Below is a small trained network, with its code and all its weights. Each question gives an input and a class and asks what happens when units are switched off, that is, made to give their printed mean instead of their output.

import numpy as np


def w(rows, s, z=0):
    codes = np.array(rows[::2]) - 128.0
    scale = np.full(codes.shape[1], s)
    scale[-1] = z or s
    return codes * scale


def f(y):
    return y / 2 * (1 + np.tanh(0.7978845608 * (y + 0.044715 * y**3)))


def log_softmax(a):
    a = a - a.max(-1, keepdims=True)
    return a - np.log(np.exp(a).sum(-1, keepdims=True))


def net(x, mask):
    res = np.array(x, float).reshape(1, 3) / 4 @ E
    y = f(res @ A[0][:, :-1].T + A[0][:, -1])
    res = res + np.where(mask, y, B[0][:, -1]) @ B[0][:, :-1]
    return log_softmax(res[-1] @ U[:, :-1].T + U[:, -1])


A, B = {}, {}
E = w([
[142,228,108,152],'x0',
[170,133,174,230],'x1',
[250,110,121,79],'x2',
],0.014)
A[0] = w([
[114,77,222,112,122],'N0',
[193,124,53,87,118],'N1',
[123,61,112,130,120],'N2',
[132,130,51,73,128],'N3',
[79,126,46,61,109],'N4',
[156,206,23,146,124],'N5',
[115,75,192,114,127],'N6',
[138,204,107,161,116],'N7',
[155,110,127,208,104],'N8',
[194,108,90,141,147],'N9',
[3,97,97,217,105],'N10',
[153,217,99,119,111],'N11',
[214,119,136,148,118],'N12',
[165,116,192,202,116],'N13',
[146,120,196,158,103],'N14',
[150,139,194,204,163],'N15',
[185,133,121,87,122],'N16',
[103,54,150,136,127],'N17',
[189,72,86,126,115],'N18',
[129,168,107,139,101],'N19',
[42,128,51,84,117],'N20',
[135,179,88,130,106],'N21',
[48,153,162,139,142],'N22',
[130,224,134,125,131],'N23',
[83,58,142,135,117],'N24',
[142,41,128,101,111],'N25',
[139,131,73,51,115],'N26',
[50,136,120,151,149],'N27',
[140,108,75,151,255],'N28',
],0.015,0.021)
B[0] = w([
[135,168,175,95,166],'N0',
[158,135,99,185,181],'N1',
[137,184,181,85,158],'N2',
[63,92,157,180,172],'N3',
[78,123,167,157,177],'N4',
[147,132,171,115,181],'N5',
[146,159,162,91,165],'N6',
[140,154,173,107,170],'N7',
[75,144,157,169,159],'N8',
[158,108,104,156,179],'N9',
[196,155,69,175,206],'N10',
[167,170,182,100,169],'N11',
[134,156,79,167,179],'N12',
[46,105,165,180,179],'N13',
[79,161,162,163,148],'N14',
[95,86,143,139,202],'N15',
[162,149,83,184,171],'N16',
[158,149,168,112,171],'N17',
[186,178,116,153,172],'N18',
[141,189,153,131,137],'N19',
[106,106,154,197,182],'N20',
[135,165,163,113,146],'N21',
[186,106,108,149,184],'N22',
[165,132,164,87,176],'N23',
[166,170,161,118,166],'N24',
[157,157,158,129,176],'N25',
[94,120,156,179,175],'N26',
[172,113,105,142,186],'N27',
[130,8,107,57,250],'N28',
],0.014,0.022)
U = w([
[171,145,55,175,145],'0',
[8,109,175,174,107],'1',
[157,183,219,24,156],'2',
[100,18,71,25,254],'3',
[67,148,104,67,56],'4',
[103,189,70,65,75],'5',
[83,178,103,97,64],'6',
],0.015,0.0059)

Each question gives the input, the list of numbers given to net, and the class t.
The units are the neurons (one row each of A and B). Each row of codes is followed by its name. A weight is (code - 128) times the scale printed after its matrix; where a second scale follows, it is the last column's (A, B and U).
mask holds one flag per neuron, in row order. A switched-off neuron (its flag False) gives its mean, the last column of its row in B, instead of its output. The means were averaged over made-up inputs and are rounded, as every weight is.
A unit's drop is (log p(t) with every unit on - log p(t) with that unit switched off) / (log p(t) with every unit on - log p(t) with every unit switched off).
The circuit of an input: a set's keep is (log p(t) with only the set's units on - log p(t) with every unit switched off) / (log p(t) with every unit on - log p(t) with every unit switched off). Starting from the 12 units with the biggest drops (on a tie, the unit counted first), units are removed one at a time, each time the one whose removal leaves the highest keep (on an exact tie, the one counted first), for as long as the keep stays at least 0.8.
circuit, biggest first: the units of the circuit, biggest drop first
k most important neurons: the k neurons with the biggest drops, biggest first
drop of u: that unit's drop, to one decimal
input [8,8,6], class 1: circuit, biggest first	(N13)
input [8,7,6], class 2: 3 most important neurons	(N11 N23 N7)
input [3,-5,4], class 1: 2 most important neurons	(N3 N10)
input [5,-7,-7], class 0: 2 most important neurons	(N10 N22)
input [8,6,3], class 2: 2 most important neurons	(N11 N23)
input [-5,-6,6], class 0: 4 most important neurons	(N18 N1 N16 N13)
input [5,-5,3], class 1: 2 most important neurons	(N3 N26)
input [-5,5,-5], class 0: 2 most important neurons	(N10 N22)
input [-6,-4,-6], class 0: 2 most important neurons	(N10 N20)
input [-7,-8,0], class 1: 2 most important neurons	(N20 N3)
input [1,7,-7], class 0: 3 most important neurons	(N10 N22 N27)
input [-2,-2,3], class 3: drop of N10	0.6
input [3,2,3], class 3: drop of N10	0.3
input [8,3,-7], class 2: circuit, biggest first	(N23)
input [1,2,-5], class 0: drop of N10	0.9
input [-2,-3,2], class 3: drop of N8	0.1
